Below is a small trained network, with its code and all its weights. Each question gives an input and a class and asks what happens when units are switched off, that is, made to give their printed mean instead of their output.

import numpy as np


def w(rows, s, z=0):
    codes = np.array(rows[::2]) - 128.0
    scale = np.full(codes.shape[1], s)
    scale[-1] = z or s
    return codes * scale


def f(y):
    return y / 2 * (1 + np.tanh(0.7978845608 * (y + 0.044715 * y**3)))


def log_softmax(a):
    a = a - a.max(-1, keepdims=True)
    return a - np.log(np.exp(a).sum(-1, keepdims=True))


def net(x, mask):
    res = np.array(x, float).reshape(1, 8) / 4 @ E
    y = f(res @ A[0][:, :-1].T + A[0][:, -1])
    res = res + np.where(mask, y, B[0][:, -1]) @ B[0][:, :-1]
    return log_softmax(res[-1] @ U[:, :-1].T + U[:, -1])


A, B = {}, {}
E = w([
[129,123,125],'x0',
[123,133,130],'x1',
[2,65,132],'x2',
[124,129,129],'x3',
[130,125,128],'x4',
[127,128,129],'x5',
[197,26,233],'x6',
[130,132,129],'x7',
],0.0056)
A[0] = w([
[81,192,48,85],'N0',
[108,176,152,234],'N1',
[134,137,101,241],'N2',
[11,58,149,87],'N3',
[81,194,51,82],'N4',
[73,77,117,87],'N5',
[133,135,94,253],'N6',
[35,65,125,85],'N7',
[238,192,123,98],'N8',
[178,25,222,118],'N9',
[176,24,217,108],'N10',
[248,188,114,100],'N11',
[211,196,140,205],'N12',
[120,150,99,251],'N13',
[69,205,73,74],'N14',
[81,198,62,80],'N15',
[254,195,110,144],'N16',
[173,33,218,104],'N17',
],0.0061,0.0049)
B[0] = w([
[183,185,90,151],'N0',
[155,68,123,230],'N1',
[145,32,137,238],'N2',
[45,210,175,160],'N3',
[185,195,81,149],'N4',
[102,169,164,121],'N5',
[145,57,131,253],'N6',
[82,192,183,141],'N7',
[40,173,185,162],'N8',
[159,201,45,208],'N9',
[162,222,40,198],'N10',
[25,187,202,169],'N11',
[65,88,143,229],'N12',
[157,76,125,252],'N13',
[178,210,81,144],'N14',
[155,175,81,145],'N15',
[35,122,180,204],'N16',
[183,253,32,190],'N17',
],0.0066,0.0036)
U = w([
[143,91,105,252],'0',
[202,254,37,20],'1',
[138,67,132,193],'2',
[126,82,130,163],'3',
[135,80,129,141],'4',
[139,83,142,101],'5',
[14,189,213,27],'6',
[150,79,122,58],'7',
],0.0095,0.004)

Each question gives the input, the list of numbers given to net, and the class t.
The units are the neurons (one row each of A and B). Each row of codes is followed by its name. A weight is (code - 128) times the scale printed after its matrix; where a second scale follows, it is the last column's (A, B and U).
mask holds one flag per neuron, in row order. A switched-off neuron (its flag False) gives its mean, the last column of its row in B, instead of its output. The means were averaged over made-up inputs and are rounded, as every weight is.
A unit's drop is (log p(t) with every unit on - log p(t) with that unit switched off) / (log p(t) with every unit on - log p(t) with every unit switched off).
The circuit of an input: a set's keep is (log p(t) with only the set's units on - log p(t) with every unit switched off) / (log p(t) with every unit on - log p(t) with every unit switched off). Starting from the 12 units with the biggest drops (on a tie, the unit counted first), units are removed one at a time, each time the one whose removal leaves the highest keep (on an exact tie, the one counted first), for as long as the keep stays at least 0.8.
circuit, biggest first: the units of the circuit, biggest drop first
k most important neurons: the k neurons with the biggest drops, biggest first
drop of u: that unit's drop, to one decimal
input [-2,1,-7,-1,5,0,7,-7], class 1: circuit, biggest first : [N17; N10]
input [-1,0,4,8,0,5,8,-5], class 1: circuit, biggest first : [N17; N10; N9]
input [-3,0,-7,-3,-5,-2,3,6], class 6: most important neuron : [N11]
input [3,5,5,1,3,3,-8,7], class 1: circuit, biggest first : [N14; N4]
input [1,1,1,-6,3,1,6,-3], class 1: circuit, biggest first : [N17; N10; N9]
input [6,-6,-2,6,-7,4,8,-8], class 1: circuit, biggest first : [N17; N10]
input [-7,0,5,7,5,6,7,-5], class 1: circuit, biggest first : [N17; N10; N9]
input [5,7,8,0,6,-4,5,-4], class 6: 2 most important neurons : [N3; N7]
input [-4,-4,5,-3,2,4,6,5], class 1: 3 most important neurons : [N17; N10; N9]
input [-5,-5,-8,7,3,-7,-6,7], class 6: circuit, biggest first : [N11; N16]
input [-7,1,-5,-5,5,-7,7,-3], class 1: drop of N10 : 0.4
input [-1,-6,-6,0,2,-1,8,-5], class 1: drop of N10 : 0.3
input [-3,-5,-8,-4,2,-2,-4,-6], class 6: drop of N8 : 0.2
